Below are the code and all the weights of a small trained network. Each question names an input and a class and asks about switching units off, where a switched-off unit gives its printed mean instead of its output.

import numpy as np


def w(rows, s, z=0):
    codes = np.array(rows[::2]) - 128.0
    scale = np.full(codes.shape[1], s)
    scale[-1] = z or s
    return codes * scale


def f(y):
    return y / 2 * (1 + np.tanh(0.7978845608 * (y + 0.044715 * y**3)))


def log_softmax(a):
    a = a - a.max(-1, keepdims=True)
    return a - np.log(np.exp(a).sum(-1, keepdims=True))


def net(x, mask):
    res = np.array(x, float).reshape(1, 5) / 4 @ E
    y = f(res @ A[0][:, :-1].T + A[0][:, -1])
    res = res + np.where(mask, y, B[0][:, -1]) @ B[0][:, :-1]
    return log_softmax(res[-1] @ U[:, :-1].T + U[:, -1])


A, B = {}, {}
E = w([
[42,246,158,141,102,115,59,64,142],'x0',
[132,132,136,135,143,135,119,140,122],'x1',
[131,129,177,245,22,66,178,228,104],'x2',
[126,129,123,134,132,134,125,135,129],'x3',
[200,98,183,106,53,222,43,145,193],'x4',
],0.014)
A[0] = w([
[159,125,153,150,13,159,92,203,138,51],'N1',
[100,115,82,70,216,123,125,87,96,214],'N2',
[52,193,141,187,134,57,112,98,121,121],'N3',
[110,149,47,86,208,103,145,98,79,226],'N4',
[143,98,92,48,152,184,75,88,156,148],'N5',
[88,150,75,62,251,93,163,99,101,226],'N6',
[160,72,102,179,148,104,210,165,90,214],'N7',
[124,125,98,82,171,203,85,67,150,136],'N8',
[22,220,162,168,103,122,80,104,119,130],'N9',
[215,26,90,68,169,173,128,128,163,225],'N10',
[184,25,123,101,153,175,173,154,119,254],'N11',
[69,187,156,90,109,173,56,79,195,129],'N12',
[81,147,103,193,158,18,196,150,53,147],'N13',
[167,147,128,60,144,181,94,127,182,168],'N14',
],0.012,0.0075)
B[0] = w([
[202,50,205,246,47,70,87,52,185,216],'N1',
[174,15,186,221,59,101,120,92,205,209],'N2',
[62,173,138,162,117,197,76,28,19,222],'N3',
[152,77,175,242,79,71,148,128,99,215],'N4',
[34,115,37,98,195,198,176,28,118,208],'N5',
[211,40,213,235,63,25,110,98,181,233],'N6',
[157,115,78,96,185,47,224,221,118,214],'N7',
[152,214,151,41,179,193,54,95,159,206],'N8',
[1,151,133,158,82,135,56,3,34,238],'N9',
[69,55,69,167,156,224,245,98,88,225],'N10',
[85,38,79,153,67,197,247,155,139,217],'N11',
[161,203,176,65,193,118,36,28,187,222],'N12',
[57,166,49,27,224,186,187,204,36,254],'N13',
[104,140,68,104,165,186,96,53,114,197],'N14',
],0.0095,0.026)
U = w([
[220,39,165,213,54,95,197,164,199,237],'0',
[41,128,75,95,145,226,162,93,37,193],'1',
[152,136,223,215,43,42,42,81,126,4],'2',
[134,213,128,9,205,170,58,98,172,29],'3',
[149,146,92,23,185,85,219,251,69,212],'4',
],0.012,0.0038)

Each question gives the input, the list of numbers given to net, and the class t.
The units are the neurons (one row each of A and B). Each row of codes is followed by its name. A weight is (code - 128) times the scale printed after its matrix; where a second scale follows, it is the last column's (A, B and U).
mask holds one flag per neuron, in row order. A switched-off neuron (its flag False) gives its mean, the last column of its row in B, instead of its output. The means were averaged over made-up inputs and are rounded, as every weight is.
A unit's drop is (log p(t) with every unit on - log p(t) with that unit switched off) / (log p(t) with every unit on - log p(t) with every unit switched off).
most important unit: the unit with the biggest drop
k most important neurons: the k neurons with the biggest drops, biggest first
drop when u is switched off: that unit's drop, to one decimal
input [-6,5,5,-2,0], class 4: 3 most important neurons : N6; N7; N2
input [0,0,5,-8,2], class 0: most important unit : N9
input [7,1,0,-8,0], class 2: 2 most important neurons : N13; N10
input [4,5,-5,2,0], class 2: 3 most important neurons : N13; N6; N2
input [-4,5,1,-5,-7], class 4: 2 most important neurons : N13; N1
input [8,-1,0,8,7], class 3: 2 most important neurons : N12; N6
input [-2,-3,0,-7,0], class 0: 3 most important neurons : N13; N9; N3
input [-5,-5,2,-4,0], class 4: 2 most important neurons : N6; N2
input [-5,-7,1,0,-7], class 4: drop when N1 is switched off : 0.3
input [1,5,-1,7,1], class 3: drop when N1 is switched off : 0.1
input [-3,-2,8,3,2], class 0: drop when N1 is switched off : 5.0
input [-7,5,0,-8,-5], class 0: drop when N6 is switched off : 0.4
